Here is a tiny trained network, its code and every weight. The questions are about switching its units off for an input and a class, where a switched-off unit gives its printed mean instead of its output.

import numpy as np


def w(rows, s, z=0):
    codes = np.array(rows[::2]) - 128.0
    scale = np.full(codes.shape[1], s)
    scale[-1] = z or s
    return codes * scale


def f(y):
    return np.maximum(y, 0)


def log_softmax(a):
    a = a - a.max(-1, keepdims=True)
    return a - np.log(np.exp(a).sum(-1, keepdims=True))


def net(x, mask):
    res = np.array(x, float).reshape(1, 5) / 4 @ E
    y = f(res @ A[0][:, :-1].T + A[0][:, -1])
    res = res + np.where(mask, y, B[0][:, -1]) @ B[0][:, :-1]
    return log_softmax(res[-1] @ U[:, :-1].T + U[:, -1])


A, B = {}, {}
E = w([
[124,125,74,178,158,74,24,118],'x0',
[128,16,151,205,199,145,125,105],'x1',
[109,132,106,139,92,157,208,24],'x2',
[106,52,49,86,95,7,139,145],'x3',
[191,146,111,74,164,149,70,74],'x4',
],0.012)
A[0] = w([
[66,76,169,239,139,128,112,174,160],'neuron 1',
[179,173,34,27,93,130,92,142,225],'neuron 2',
[132,133,43,106,117,123,66,136,190],'neuron 3',
[123,63,107,187,196,67,176,119,188],'neuron 4',
[67,100,146,79,86,51,126,246,226],'neuron 5',
[154,78,85,152,110,93,49,186,126],'neuron 6',
[134,18,130,142,111,145,160,89,197],'neuron 7',
[178,111,156,140,92,172,153,46,183],'neuron 8',
[182,127,40,247,205,112,80,164,227],'neuron 9',
[136,120,93,240,187,151,154,105,233],'neuron 10',
[94,95,154,108,70,140,153,232,161],'neuron 11',
[78,78,190,166,116,31,122,199,187],'neuron 12',
[160,214,185,83,144,206,131,99,252],'neuron 13',
[105,103,170,122,132,211,68,155,131],'neuron 14',
[185,186,165,56,88,121,121,61,234],'neuron 15',
[155,102,20,202,79,158,163,56,219],'neuron 16',
[95,54,253,202,123,164,158,105,148],'neuron 17',
[186,142,239,170,154,206,177,180,252],'neuron 18',
[151,149,199,145,175,255,157,177,155],'neuron 19',
],0.0098,0.0025)
B[0] = w([
[91,165,166,73,132,101,116,199,217],'neuron 1',
[75,166,49,112,38,80,150,168,232],'neuron 2',
[117,135,62,111,14,113,79,50,195],'neuron 3',
[176,67,175,90,160,140,83,127,204],'neuron 4',
[155,93,21,117,162,144,141,254,237],'neuron 5',
[159,59,95,143,30,212,97,177,212],'neuron 6',
[145,25,162,62,164,141,183,108,195],'neuron 7',
[103,107,123,135,139,147,226,45,189],'neuron 8',
[121,122,156,125,88,137,15,133,226],'neuron 9',
[69,119,235,94,122,110,102,117,202],'neuron 10',
[180,105,72,187,222,128,183,149,198],'neuron 11',
[143,61,168,212,131,177,109,222,217],'neuron 12',
[141,221,103,182,138,104,172,10,239],'neuron 13',
[127,165,126,136,122,180,108,121,183],'neuron 14',
[100,194,86,153,112,105,154,85,203],'neuron 15',
[85,56,184,147,121,74,163,67,199],'neuron 16',
[112,190,202,101,151,139,166,140,232],'neuron 17',
[198,219,158,180,164,198,125,117,254],'neuron 18',
[130,156,120,153,147,209,150,88,247],'neuron 19',
],0.0079,0.015)
U = w([
[185,189,137,178,148,195,162,81,142],'0',
[133,37,153,87,181,84,212,66,129],'1',
[136,128,206,67,193,146,99,163,7],'2',
[177,89,94,114,66,143,2,150,97],'3',
[64,185,25,69,80,17,174,111,218],'4',
[199,102,78,149,173,133,184,239,223],'5',
[24,153,188,157,114,86,114,151,89],'6',
],0.0093,0.0019)

Each question gives the input, the list of numbers given to net, and the class t.
The units are the neurons (one row each of A and B). Each row of codes is followed by its name. A weight is (code - 128) times the scale printed after its matrix; where a second scale follows, it is the last column's (A, B and U).
mask holds one flag per neuron, in row order. A switched-off neuron (its flag False) gives its mean, the last column of its row in B, instead of its output. The means were averaged over made-up inputs and are rounded, as every weight is.
A unit's drop is (log p(t) with every unit on - log p(t) with that unit switched off) / (log p(t) with every unit on - log p(t) with every unit switched off).
The circuit of an input: a set's keep is (log p(t) with only the set's units on - log p(t) with every unit switched off) / (log p(t) with every unit on - log p(t) with every unit switched off). Starting from the 12 units with the biggest drops (on a tie, the unit counted first), units are removed one at a time, each time the one whose removal leaves the highest keep (on an exact tie, the one counted first), for as long as the keep stays at least 0.8.
circuit, biggest first: the units of the circuit, biggest drop first
k most important neurons: the k neurons with the biggest drops, biggest first
drop of u: that unit's drop, to one decimal
input [2,7,-4,3,-5], class 2: circuit, biggest first : [neuron 1; neuron 4]
input [8,5,-3,4,-8], class 3: circuit, biggest first : [neuron 9]
input [-1,5,-1,4,1], class 3: circuit, biggest first : [neuron 8; neuron 11]
input [6,-2,1,0,4], class 4: 2 most important neurons : [neuron 12; neuron 2]
input [6,2,-8,0,-8], class 3: 2 most important neurons : [neuron 9; neuron 6]
input [5,-7,-7,5,-3], class 3: 2 most important neurons : [neuron 3; neuron 6]
input [8,6,-7,-6,-8], class 2: 2 most important neurons : [neuron 1; neuron 17]
input [5,7,7,2,-4], class 1: 2 most important neurons : [neuron 16; neuron 7]
input [7,8,-8,-6,-4], class 2: 3 most important neurons : [neuron 1; neuron 17; neuron 10]
input [-4,-7,-2,0,-3], class 4: 4 most important neurons : [neuron 12; neuron 2; neuron 15; neuron 6]
input [0,-5,6,8,-6], class 5: 2 most important neurons : [neuron 5; neuron 12]
input [-4,7,-7,-4,-5], class 2: 2 most important neurons : [neuron 1; neuron 13]
input [4,8,-7,7,-5], class 3: 2 most important neurons : [neuron 9; neuron 6]
input [-3,8,3,-1,7], class 1: circuit, biggest first : [neuron 7]
input [7,-3,1,-5,2], class 4: 2 most important neurons : [neuron 18; neuron 12]
input [4,-2,-2,-4,-7], class 5: drop of neuron 11 : 0.1
input [3,-5,-8,-3,6], class 4: drop of neuron 2 : 0.5
input [8,-3,-5,-4,-3], class 3: drop of neuron 3 : 0.0
